Below are the code and all the weights of a small trained network. Each question names an input and a class and asks about switching units off, where a switched-off unit gives its printed mean instead of its output.

import numpy as np


def w(rows, s, z=0):
    codes = np.array(rows[::2]) - 128.0
    scale = np.full(codes.shape[1], s)
    scale[-1] = z or s
    return codes * scale


def f(y):
    return y / 2 * (1 + np.tanh(0.7978845608 * (y + 0.044715 * y**3)))


def log_softmax(a):
    a = a - a.max(-1, keepdims=True)
    return a - np.log(np.exp(a).sum(-1, keepdims=True))


def net(x, mask):
    res = np.array(x, float).reshape(1, 4) / 4 @ E
    y = f(res @ A[0][:, :-1].T + A[0][:, -1])
    res = res + np.where(mask, y, B[0][:, -1]) @ B[0][:, :-1]
    return log_softmax(res[-1] @ U[:, :-1].T + U[:, -1])


A, B = {}, {}
E = w([
[213,138,45,223,172,189],'x0',
[167,255,179,137,45,123],'x1',
[71,179,75,216,80,10],'x2',
[20,211,121,143,188,216],'x3',
],0.0089)
A[0] = w([
[194,155,86,202,155,145,80],'neuron 1',
[210,128,172,140,143,59,61],'neuron 2',
[150,106,182,93,145,170,96],'neuron 3',
[69,192,176,163,186,159,61],'neuron 4',
[81,89,98,167,116,95,152],'neuron 5',
[114,109,215,66,123,158,97],'neuron 6',
[69,145,116,193,82,82,182],'neuron 7',
[190,96,96,101,88,97,79],'neuron 8',
[144,179,118,143,168,57,159],'neuron 9',
[77,143,209,95,127,51,140],'neuron 10',
[173,49,147,140,92,86,94],'neuron 11',
[125,157,86,170,163,64,147],'neuron 12',
[41,103,177,126,100,79,28],'neuron 13',
[145,102,102,116,85,122,4],'neuron 14',
[117,66,105,103,170,138,123],'neuron 15',
[212,228,191,139,71,126,57],'neuron 16',
[90,119,93,180,117,58,87],'neuron 17',
[108,138,184,69,153,72,22],'neuron 18',
[83,15,56,119,199,69,179],'neuron 19',
[181,172,10,193,178,153,109],'neuron 20',
[46,150,107,126,190,171,165],'neuron 21',
[180,113,161,127,156,192,145],'neuron 22',
[175,112,149,114,156,57,100],'neuron 23',
[44,146,115,40,122,110,126],'neuron 24',
],0.012,0.0046)
B[0] = w([
[133,37,75,66,171,87,187],'neuron 1',
[75,93,136,185,148,139,170],'neuron 2',
[93,103,168,115,88,194,170],'neuron 3',
[71,112,157,211,131,129,178],'neuron 4',
[160,154,194,113,119,166,181],'neuron 5',
[130,110,141,98,138,124,179],'neuron 6',
[141,78,224,102,80,166,208],'neuron 7',
[48,104,119,182,100,176,175],'neuron 8',
[152,121,147,107,103,159,169],'neuron 9',
[151,112,89,92,144,85,190],'neuron 10',
[57,128,123,202,126,121,192],'neuron 11',
[123,64,164,97,100,152,189],'neuron 12',
[110,52,73,101,180,113,170],'neuron 13',
[79,130,124,153,208,171,133],'neuron 14',
[183,130,194,146,166,86,180],'neuron 15',
[168,174,193,128,255,56,199],'neuron 16',
[119,103,187,80,156,218,195],'neuron 17',
[76,101,115,93,178,100,153],'neuron 18',
[196,185,173,136,163,68,254],'neuron 19',
[95,82,95,90,121,46,221],'neuron 20',
[92,118,165,186,92,81,198],'neuron 21',
[144,50,157,99,95,180,184],'neuron 22',
[54,164,113,157,102,133,164],'neuron 23',
[124,101,76,130,108,80,177],'neuron 24',
],0.0099,0.015)
U = w([
[148,102,186,84,119,191,160],'0',
[52,143,118,251,143,108,163],'1',
[124,100,49,79,165,81,115],'2',
[195,188,180,160,188,82,113],'3',
[178,150,156,130,103,102,255],'4',
[154,182,128,154,148,158,72],'5',
[113,151,88,162,83,170,78],'6',
[134,135,87,146,97,153,72],'7',
],0.017,0.0089)

Each question gives the input, the list of numbers given to net, and the class t.
The units are the neurons (one row each of A and B). Each row of codes is followed by its name. A weight is (code - 128) times the scale printed after its matrix; where a second scale follows, it is the last column's (A, B and U).
mask holds one flag per neuron, in row order. A switched-off neuron (its flag False) gives its mean, the last column of its row in B, instead of its output. The means were averaged over made-up inputs and are rounded, as every weight is.
A unit's drop is (log p(t) with every unit on - log p(t) with that unit switched off) / (log p(t) with every unit on - log p(t) with every unit switched off).
The circuit of an input: a set's keep is (log p(t) with only the set's units on - log p(t) with every unit switched off) / (log p(t) with every unit on - log p(t) with every unit switched off). Starting from the 12 units with the biggest drops (on a tie, the unit counted first), units are removed one at a time, each time the one whose removal leaves the highest keep (on an exact tie, the one counted first), for as long as the keep stays at least 0.8.
circuit, biggest first: the units of the circuit, biggest drop first
k most important neurons: the k neurons with the biggest drops, biggest first
drop of u: that unit's drop, to one decimal
input [8,1,-6,5], class 2: 3 most important neurons => (neuron 20; neuron 1; neuron 7)
input [8,7,-4,-8], class 1: 2 most important neurons => (neuron 8; neuron 2)
input [0,-7,-3,8], class 1: circuit, biggest first => (neuron 21)
input [-6,8,7,5], class 3: 4 most important neurons => (neuron 16; neuron 22; neuron 10; neuron 3)
input [-1,6,6,-1], class 0: 2 most important neurons => (neuron 7; neuron 19)
input [-8,8,5,5], class 2: 2 most important neurons => (neuron 13; neuron 10)
input [-3,-1,-2,-3], class 4: 3 most important neurons => (neuron 1; neuron 20; neuron 4)
input [7,-7,-5,3], class 2: 2 most important neurons => (neuron 20; neuron 1)
input [1,-7,-5,2], class 3: 2 most important neurons => (neuron 19; neuron 15)
input [5,0,5,-4], class 0: 3 most important neurons => (neuron 17; neuron 7; neuron 12)
input [7,-8,3,0], class 3: 4 most important neurons => (neuron 19; neuron 15; neuron 5; neuron 13)
input [-4,7,3,6], class 3: 3 most important neurons => (neuron 16; neuron 11; neuron 8)
input [4,-5,1,-4], class 3: 2 most important neurons => (neuron 19; neuron 15)
input [8,-7,-4,3], class 2: circuit, biggest first => (neuron 20)
input [-1,6,5,-6], class 1: 3 most important neurons => (neuron 19; neuron 2; neuron 8)
input [-6,7,7,5], class 0: 2 most important neurons => (neuron 7; neuron 19)
input [3,8,-5,7], class 3: drop of neuron 16 => 3.1
input [8,1,-3,8], class 1: drop of neuron 12 => 0.1
input [-8,-2,0,-4], class 2: drop of neuron 1 => 0.0
input [-6,-4,0,-7], class 1: circuit, biggest first => (neuron 11)
input [3,-2,-3,-3], class 4: drop of neuron 7 => 0.6
